Moves between units:
Lin $ Tof
Lin @ Mit
Lin * Bok
Lin + Nad
Lin ! Sab
Lin & Pon
Por $ Ges
Por @ Bif
Por * Rov
Por + Ruz
Por ! Dib
Por & Zes
Sed $ Vup
Sed @ Mup
Sed * Mab
Sed + Lut
Sed ! Nav
Sed & Mor
Lud $ Mab
Lud @ Zel
Lud * Nav
Lud + Bel
Lud ! Vuz
Lud & Sed
Mup $ Sed
Mup @ Rul
Mup * Lud
Mup + Mab
Mup ! Rek
Mup & Pif
Gen $ Tas
Gen @ Ruz
Gen * Dit
Gen + Sab
Gen ! Far
Gen & Mit
Gov $ Nuf
Gov @ Vup
Gov * Gis
Gov + Mez
Gov ! Les
Gov & Pez
Lut $ Gis
Lut @ Mab
Lut * Les
Lut + Miv
Lut ! Mor
Lut & Gov
Vup $ Gov
Vup @ Sed
Vup * Lut
Vup + Gis
Vup ! Bel
Vup & Zis
Rul $ Mup
Rul @ Lik
Rul * Zel
Rul + Lud
Rul ! Tof
Rul & Vuz
Lik $ Rul
Lik @ Sab
Lik * Pon
Lik + Zel
Lik ! Lin
Lik & Nad
Pak $ Taz
Pak @ Lub
Pak * Bif
Pak + Por
Pak ! Som
Pak & Dib
Vuz $ Pif
Vuz @ Nad
Vuz * Mup
Vuz + Sed
Vuz ! Zel
Vuz & Nav
Vek $ Daz
Vek @ Baz
Vek * Giv
Vek + Lub
Vek ! Bes
Vek & Rez
Bor $ Giv
Bor @ Pez
Bor * Bes
Bor + Bul
Bor ! Mez
Bor & Vek
Rez $ Som
Rez @ Bos
Rez * Daz
Rez + Deg
Rez ! Giv
Rez & Fup
Kan $ Dit
Kan @ Fif
Kan * Far
Kan + Kuz
Kan ! Ges
Kan & Gen
Bok $ Nad
Bok @ Tas
Bok * Lik
Bok + Rul
Bok ! Gep
Bok & Tof
Bes $ Bul
Bes @ Nuf
Bes * Bos
Bes + Rez
Bes ! Baz
Bes & Giv
Mab $ Lut
Mab @ Lud
Mab * Bel
Mab + Les
Mab ! Pif
Mab & Vup
Rek $ Nav
Rek @ Tof
Rek * Vuz
Rek + Pif
Rek ! Rul
Rek & Lud
Zes $ Far
Zes @ Taz
Zes * Ges
Zes + Taf
Zes ! Rov
Zes & Kan
Baz $ Vek
Baz @ Miv
Baz * Bor
Baz + Giv
Baz ! Nuf
Baz & Bos
Tof $ Rek
Tof @ Lin
Tof * Nad
Tof + Vuz
Tof ! Lik
Tof & Zel
Ges $ Taf
Ges @ Por
Ges * Ruz
Ges + Gen
Ges ! Fif
Ges & Far
Gep $ Pon
Gep @ Kuz
Gep * Lin
Gep + Tof
Gep ! Tas
Gep & Lik
Mez $ Bos
Mez @ Gis
Mez * Baz
Mez + Vek
Mez ! Pez
Mez & Bes
Dib $ Fif
Dib @ Deg
Dib * Taz
Dib + Zes
Dib ! Bif
Dib & Rov
Mor $ Zis
Mor @ Pif
Mor * Vup
Mor + Gov
Mor ! Mab
Mor & Les
Gis $ Mez
Gis @ Lut
Gis * Miv
Gis + Baz
Gis ! Zis
Gis & Nuf
Bel $ Les
Bel @ Nav
Bel * Mor
Bel + Zis
Bel ! Sed
Bel & Lut
Pif $ Mor
Pif @ Vuz
Pif * Sed
Pif + Vup
Pif ! Lud
Pif & Bel
Daz $ Deg
Daz @ Vek
Daz * Lub
Daz + Pak
Daz ! Bul
Daz & Som
Som $ Sek
Som @ Rez
Som * Deg
Som + Dib
Som ! Lub
Som & Bif
Sab $ Lik
Sab @ Dit
Sab * Gep
Sab + Pon
Sab ! Mit
Sab & Bok
Mit $ Lin
Mit @ Taf
Mit * Tas
Mit + Bok
Mit ! Dit
Mit & Gep
Tas $ Bok
Tas @ Gen
Tas * Sab
Tas + Lik
Tas ! Kuz
Tas & Lin
Pon $ Zel
Pon @ Gep
Pon * Tof
Pon + Rek
Pon ! Bok
Pon & Rul
Fif $ Kan
Fif @ Dib
Fif * Zes
Fif + Far
Fif ! Por
Fif & Ruz
Dit $ Sab
Dit @ Kan
Dit * Kuz
Dit + Gep
Dit ! Taf
Dit & Tas
Giv $ Lub
Giv @ Bor
Giv * Bul
Giv + Fup
Giv ! Bos
Giv & Daz
Les $ Miv
Les @ Bel
Les * Zis
Les + Pez
Les ! Vup
Les & Gis
Lub $ Pak
Lub @ Giv
Lub * Fup
Lub + Bif
Lub ! Rez
Lub & Deg
Far $ Kuz
Far @ Zes
Far * Taf
Far + Mit
Far ! Ruz
Far & Dit
Nav $ Bel
Nav @ Rek
Nav * Pif
Nav + Mor
Nav ! Mup
Nav & Mab
Bos $ Rez
Bos @ Mez
Bos * Vek
Bos + Daz
Bos ! Bor
Bos & Bul
Sek $ Rov
Sek @ Som
Sek * Dib
Sek + Fif
Sek ! Pak
Sek & Por
Zel $ Lud
Zel @ Pon
Zel * Rek
Zel + Nav
Zel ! Nad
Zel & Mup
Ruz $ Gen
Ruz @ Rov
Ruz * Kan
Ruz + Dit
Ruz ! Zes
Ruz & Taf
Miv $ Baz
Miv @ Les
Miv * Pez
Miv + Bor
Miv ! Gov
Miv & Mez
Bif $ Por
Bif @ Fup
Bif * Sek
Bif + Rov
Bif ! Deg
Bif & Taz
Nad $ Vuz
Nad @ Bok
Nad * Rul
Nad + Mup
Nad ! Pon
Nad & Rek
Deg $ Dib
Deg @ Daz
Deg * Pak
Deg + Taz
Deg ! Fup
Deg & Sek
Kuz $ Gep
Kuz @ Far
Kuz * Mit
Kuz + Lin
Kuz ! Gen
Kuz & Sab
Fup $ Bif
Fup @ Bul
Fup * Som
Fup + Sek
Fup ! Daz
Fup & Pak
Taz $ Zes
Taz @ Pak
Taz * Por
Taz + Ges
Taz ! Sek
Taz & Fif
Pez $ Bor
Pez @ Zis
Pez * Nuf
Pez + Bes
Pez ! Gis
Pez & Baz
Taf $ Mit
Taf @ Ges
Taf * Gen
Taf + Tas
Taf ! Kan
Taf & Kuz
Bul $ Fup
Bul @ Bes
Bul * Rez
Bul + Som
Bul ! Vek
Bul & Lub
Nuf $ Bes
Nuf @ Gov
Nuf * Mez
Nuf + Bos
Nuf ! Miv
Nuf & Bor
Rov $ Ruz
Rov @ Sek
Rov * Fif
Rov + Kan
Rov ! Taz
Rov & Ges
Zis $ Pez
Zis @ Mor
Zis * Gov
Zis + Nuf
Zis ! Lut
Zis & Miv

The rows follow the links: the fewer symbols apart two units are, the more alike their rows tend to be.

Each row is also shifted at random along 2 hidden directions that mean nothing.

One row for each unit, in no order:
Each row is one unit's numbers.
row 1: 164,39,-23,-25,-12,45,-13,-3,-43,-2,-14,-30,-19,41,19,25,7,20,-42,29,-16,37,16,-48,-21,-32,8,33,-20,19,43,44,-33,38,14
row 2: -7,-48,31,-8,-32,-50,12,26,17,17,9,35,19,16,-30,8,-6,-34,-3,-15,11,-42,1,-6,29,27,14,-39,-6,-22,22,-48,37,4,9
row 3: -71,-46,26,-6,-4,-52,14,22,33,10,13,38,22,-10,-20,7,-7,-36,0,-19,13,-46,1,19,26,22,8,-40,7,-21,10,-49,36,-17,5
row 4: -1,42,-26,-19,34,49,-11,-8,-8,-9,-10,-35,-18,-24,25,18,5,26,-33,5,-11,41,15,16,-26,-18,2,38,10,18,28,49,-39,-13,8
row 5: 3,36,-20,-18,-34,41,-26,-6,-13,25,-42,-31,-21,-9,-15,20,14,31,-33,-28,-21,41,3,8,-7,42,22,30,0,26,38,48,-38,16,18
row 6: -110,26,-5,-33,-31,29,-13,8,-7,24,-25,-23,-18,0,-19,33,7,17,-45,-19,-9,34,13,-2,2,31,27,20,-4,8,63,37,-29,18,25
row 7: -145,32,-25,29,7,35,-19,-31,-11,-4,-21,-27,-14,-18,9,-25,10,36,29,-8,-14,33,-18,14,-20,6,-16,29,7,22,-52,34,-32,-3,-17
row 8: 0,42,21,-3,-16,46,7,-22,27,18,2,-35,-30,-26,-25,0,-2,39,7,-30,7,49,-3,25,25,39,9,35,8,-13,5,50,-41,-10,3
row 9: -27,-48,3,10,-18,-55,-12,12,22,18,-21,37,22,-30,-24,-10,7,-29,18,-40,-5,-47,-12,40,10,57,8,-44,14,6,-15,-51,40,-12,0
row 10: 27,-45,26,-2,-8,-50,16,19,24,6,17,35,22,1,-20,1,-9,-33,6,-11,13,-45,0,10,23,20,6,-40,2,-21,4,-50,39,-8,3
row 11: -32,3,13,42,17,7,8,-27,31,-5,10,-3,-2,-37,-5,-41,-3,17,60,-18,7,2,-23,38,11,14,-23,4,15,-13,-76,0,-6,-31,-28
row 12: -90,-38,-1,-20,2,-41,1,31,-8,-1,1,32,24,13,3,20,1,-39,-29,7,2,-41,12,-7,-4,-8,9,-31,-3,5,37,-43,37,6,13
row 13: 78,-9,6,-43,4,-10,1,31,11,10,4,9,5,-11,-4,42,-2,-19,-58,-8,5,-11,23,12,4,5,22,-10,6,-4,76,-8,8,-11,25
row 14: 49,-25,-27,-32,56,-28,4,33,-39,-38,24,25,29,34,61,31,-2,-46,-48,64,-4,-39,30,-43,-44,-100,-11,-20,-10,14,43,-33,33,4,8
row 15: -57,-2,6,-44,63,-2,18,27,30,-14,31,5,5,-43,21,46,-10,-23,-58,5,12,-9,34,37,-6,-28,11,0,24,-11,75,-2,8,-48,24
row 16: 62,42,30,5,-18,48,18,-25,13,4,21,-35,-30,7,-19,-7,-10,39,17,0,19,48,-8,-12,27,7,-1,35,-6,-22,-11,49,-39,6,-3
row 17: -157,-20,14,40,3,-24,6,-14,18,-3,9,16,10,-10,-9,-39,-4,-3,59,-8,9,-21,-24,14,13,11,-21,-18,6,-10,-70,-26,20,-9,-24
row 18: 76,3,19,39,24,2,22,-25,15,-20,32,-1,-2,-3,7,-39,-10,12,62,14,18,-3,-21,-1,14,-24,-30,4,1,-23,-74,-5,-1,-15,-28
row 19: -13,3,32,-42,-11,4,17,22,32,17,16,-3,-8,-11,-24,42,-8,-9,-47,-18,16,5,18,14,28,23,29,4,4,-25,78,12,-6,-13,26
row 20: 126,-44,-12,15,1,-52,-8,13,-12,-6,-9,36,26,13,6,-13,3,-32,15,6,-7,-46,-8,-5,-9,-6,-9,-36,-2,10,-22,-51,41,7,-12
row 21: -52,-31,-23,-27,-14,-33,-21,31,-18,15,-33,22,17,3,-3,29,13,-31,-45,-11,-20,-31,14,4,-18,19,21,-26,-1,26,55,-30,28,11,20
row 22: -28,14,-11,41,17,16,-10,-32,12,-4,-17,-11,-7,-40,1,-40,5,25,53,-24,-7,18,-26,37,-7,21,-18,13,19,11,-73,13,-13,-23,-24
row 23: 81,-46,24,3,-17,-51,11,19,18,9,9,34,21,5,-19,-3,-7,-31,10,-11,9,-45,-6,4,24,20,3,-41,1,-17,-1,-51,41,-4,0
row 24: 23,-15,28,41,-28,-18,14,-18,9,3,18,10,3,22,-20,-40,-6,4,64,-1,15,-15,-24,-18,29,10,-14,-13,-11,-23,-71,-23,13,12,-22
row 25: 27,27,-24,30,-20,31,-19,-34,-30,-2,-27,-24,-14,15,5,-32,11,36,34,2,-19,32,-19,-16,-18,2,-14,25,-10,23,-57,32,-26,25,-18
row 26: 9,-27,-2,35,-31,-33,-4,-10,-23,0,-10,22,14,39,-6,-35,2,-11,47,6,-5,-30,-21,-29,1,1,-14,-25,-18,5,-64,-36,29,30,-19
row 27: 2,-38,-30,22,20,-42,-16,8,-21,-13,-15,33,29,-2,23,-22,8,-29,17,9,-17,-44,-9,5,-27,-16,-17,-33,5,24,-40,-47,37,2,-15
row 28: 123,15,33,-43,-43,16,21,19,-3,17,19,-13,-14,46,-23,40,-9,2,-49,11,20,19,21,-46,32,-4,27,13,-25,-26,78,24,-15,32,25
row 29: 50,44,19,3,19,52,19,-21,18,-10,30,-35,-27,-8,2,-1,-11,34,8,12,18,44,1,-2,13,-20,-7,39,-2,-22,-5,50,-39,-14,-2
row 30: -61,-29,-22,30,13,-34,-10,-3,-21,-16,-7,24,23,18,20,-30,7,-19,36,16,-8,-34,-13,-11,-20,-25,-21,-27,-3,14,-58,-40,32,8,-21
row 31: 67,38,6,21,-42,45,-2,-33,-24,3,-4,-31,-25,41,-12,-20,2,39,31,10,-2,41,-14,-42,8,-4,-7,32,-23,-1,-39,45,-35,38,-10
row 32: -49,-47,31,-9,-67,-54,1,24,15,36,-15,35,15,14,-50,11,1,-29,-6,-37,4,-41,-6,0,40,67,29,-43,-7,-14,28,-47,37,20,15
row 33: 135,-7,36,40,-43,-8,18,-23,12,9,15,3,-6,27,-32,-41,-8,13,67,-7,16,-5,-27,-20,38,23,-13,-7,-15,-27,-70,-9,4,17,-19
row 34: -10,-10,27,41,-6,-11,20,-19,21,-2,20,8,1,5,-14,-42,-11,1,62,-2,16,-12,-21,-1,26,6,-19,-9,-1,-25,-73,-13,11,-5,-24
row 35: 44,46,-11,-12,56,52,7,-10,8,-23,20,-35,-21,-28,30,10,-3,30,-18,20,3,43,13,15,-18,-44,-9,43,11,1,17,51,-40,-28,2
row 36: -57,-35,-36,24,49,-38,-11,1,-21,-27,-7,30,30,-5,40,-25,6,-29,20,23,-14,-41,-6,7,-38,-45,-27,-28,8,23,-46,-45,35,-12,-19
row 37: 81,-23,-19,-34,-28,-27,-25,30,-21,20,-30,17,14,11,-8,33,11,-28,-51,-12,-17,-22,15,-4,-11,23,26,-23,-5,21,63,-22,21,20,23
row 38: -9,24,17,-43,1,25,18,15,-1,0,24,-17,-14,22,2,39,-8,0,-51,20,13,21,28,-26,9,-23,17,18,-11,-16,74,25,-18,8,22
row 39: 86,39,16,-4,-26,47,3,-17,13,18,-6,-34,-30,-14,-26,5,0,38,-1,-23,3,49,-3,13,20,38,12,34,1,-7,12,52,-42,1,6
row 40: -48,-35,-24,27,5,-39,-18,-1,-23,-7,-20,28,24,11,13,-26,9,-20,29,4,-16,-37,-12,-4,-21,-6,-16,-30,-2,23,-51,-41,32,11,-17
row 41: -4,37,-13,22,-4,39,-8,-33,-27,-10,-6,-28,-20,19,8,-27,4,38,31,19,-5,37,-11,-27,-10,-22,-16,31,-9,8,-43,41,-34,21,-18
row 42: -41,-18,-9,-41,-3,-18,-13,32,18,22,-20,11,8,-37,-10,39,6,-21,-56,-34,-10,-14,22,42,-1,43,30,-16,17,11,75,-13,12,-19,27
row 43: 18,31,-18,-28,-29,37,-20,0,-26,17,-29,-29,-20,17,-3,27,9,20,-43,-3,-15,38,12,-20,-13,13,21,27,-10,20,51,43,-34,29,16
row 44: 148,27,-24,34,1,28,-13,-34,-35,-14,-14,-20,-9,21,17,-34,7,28,38,20,-11,25,-16,-22,-23,-24,-22,23,-9,18,-66,23,-21,21,-23
row 45: 16,-23,8,38,-11,-25,5,-13,-15,-9,11,19,12,40,1,-36,-3,-8,55,19,6,-27,-20,-33,3,-21,-23,-20,-17,-8,-66,-31,23,22,-21
row 46: -16,12,23,-42,35,16,28,23,19,-13,44,-8,-5,-1,16,43,-13,-10,-52,25,23,9,32,-6,11,-40,11,13,4,-28,74,16,-9,-19,22
row 47: 72,44,-16,-17,27,52,-2,-9,-5,-9,1,-36,-19,-16,20,15,2,28,-26,13,-7,43,13,6,-19,-22,0,41,6,12,24,51,-39,-13,8
row 48: 49,30,-7,-28,-47,31,-16,6,-31,20,-25,-22,-20,34,-11,29,8,22,-43,2,-11,34,13,-36,-2,13,23,23,-19,14,56,41,-28,39,21
row 49: 27,-22,-32,-33,35,-24,-8,32,-27,-15,-4,22,21,6,39,33,5,-36,-56,28,-15,-31,27,-8,-35,-47,5,-17,1,20,56,-26,26,-1,16
row 50: -24,-45,-24,19,9,-49,-19,9,-3,-3,-21,33,27,-19,4,-17,9,-30,18,-14,-15,-46,-11,27,-17,15,-9,-36,11,23,-30,-51,38,-9,-11
row 51: -17,30,-39,32,59,35,-9,-31,-24,-35,0,-20,-5,-13,49,-30,3,26,28,31,-12,26,-6,-1,-44,-58,-35,31,8,24,-63,27,-20,-13,-25
row 52: 96,20,-25,36,39,25,-3,-32,-16,-28,1,-17,-3,-4,34,-36,0,23,43,24,-7,19,-15,-3,-27,-44,-34,20,6,13,-72,18,-16,-7,-27
row 53: 28,6,6,42,-11,10,-3,-32,18,4,-10,-6,-8,-25,-17,-43,3,25,62,-27,0,12,-30,28,12,38,-14,6,11,-1,-74,6,-9,-11,-22
row 54: 53,-4,35,-40,-41,-2,9,26,27,33,-1,-2,-8,-6,-39,40,-3,-7,-46,-31,10,1,16,11,36,52,39,-4,0,-21,77,6,-3,1,30
row 55: -110,45,12,14,24,49,16,-27,17,-14,26,-33,-26,-15,6,-12,-10,35,21,7,12,44,-3,6,8,-19,-14,38,4,-16,-26,44,-34,-15,-11
row 56: 28,40,15,19,-44,45,4,-29,-10,9,2,-32,-28,27,-22,-18,0,42,31,0,5,46,-15,-29,20,14,-1,34,-21,-12,-32,45,-38,29,-8
row 57: -2,-42,18,-17,-57,-50,-2,29,-4,28,-11,34,19,36,-31,15,1,-33,-12,-15,4,-40,4,-23,28,35,23,-41,-14,-7,35,-44,37,32,15
row 58: 10,42,27,10,-17,46,17,-24,13,2,19,-35,-30,7,-18,-11,-9,41,23,-1,14,44,-8,-11,24,6,-4,36,-6,-23,-17,48,-39,3,-5
row 59: -14,-32,-22,-27,48,-36,5,32,-26,-27,20,31,28,26,43,28,-3,-46,-43,51,0,-43,26,-31,-29,-77,-6,-23,-6,6,40,-37,34,1,10
row 60: 133,-15,-20,-41,21,-19,-5,32,-20,-7,-4,15,16,11,25,39,4,-32,-61,21,-10,-19,26,-11,-23,-33,13,-12,-1,11,66,-17,17,5,22
row 61: 58,24,10,-38,-31,28,7,11,-20,11,5,-20,-17,42,-8,36,-3,9,-47,17,5,25,18,-47,11,-11,21,19,-21,-7,68,34,-23,34,21
row 62: 112,-44,9,4,3,-49,11,17,11,-3,11,34,23,5,-1,-5,-4,-35,8,4,8,-50,-2,-1,9,-4,-4,-37,0,-10,-9,-51,41,-5,-4

Some units, each with its row:
Les row 16
Bes row 52
Bor row 44
Mor row 39
Dib row 27
Vuz row 6
Pon row 54
Vup row 8
Rek row 61
Rul row 28
Mup row 48
Bul row 18
Zis row 58
Bos row 22
Gov row 55
Por row 20
Fup row 17
Vek row 53
Zel row 38

Row, symbols taken left to right, then the row they reach:
row 33 $ ! @: row 11
row 7 + @ *: row 51
row 56 ! &: row 31
row 4 $ & !: row 29
row 43 @ * @: row 19
row 41 $ + +: row 45
row 35 @ *: row 5
row 47 * @: row 1
row 50 * @: row 40
row 26 @ *: row 24
row 25 + $: row 34

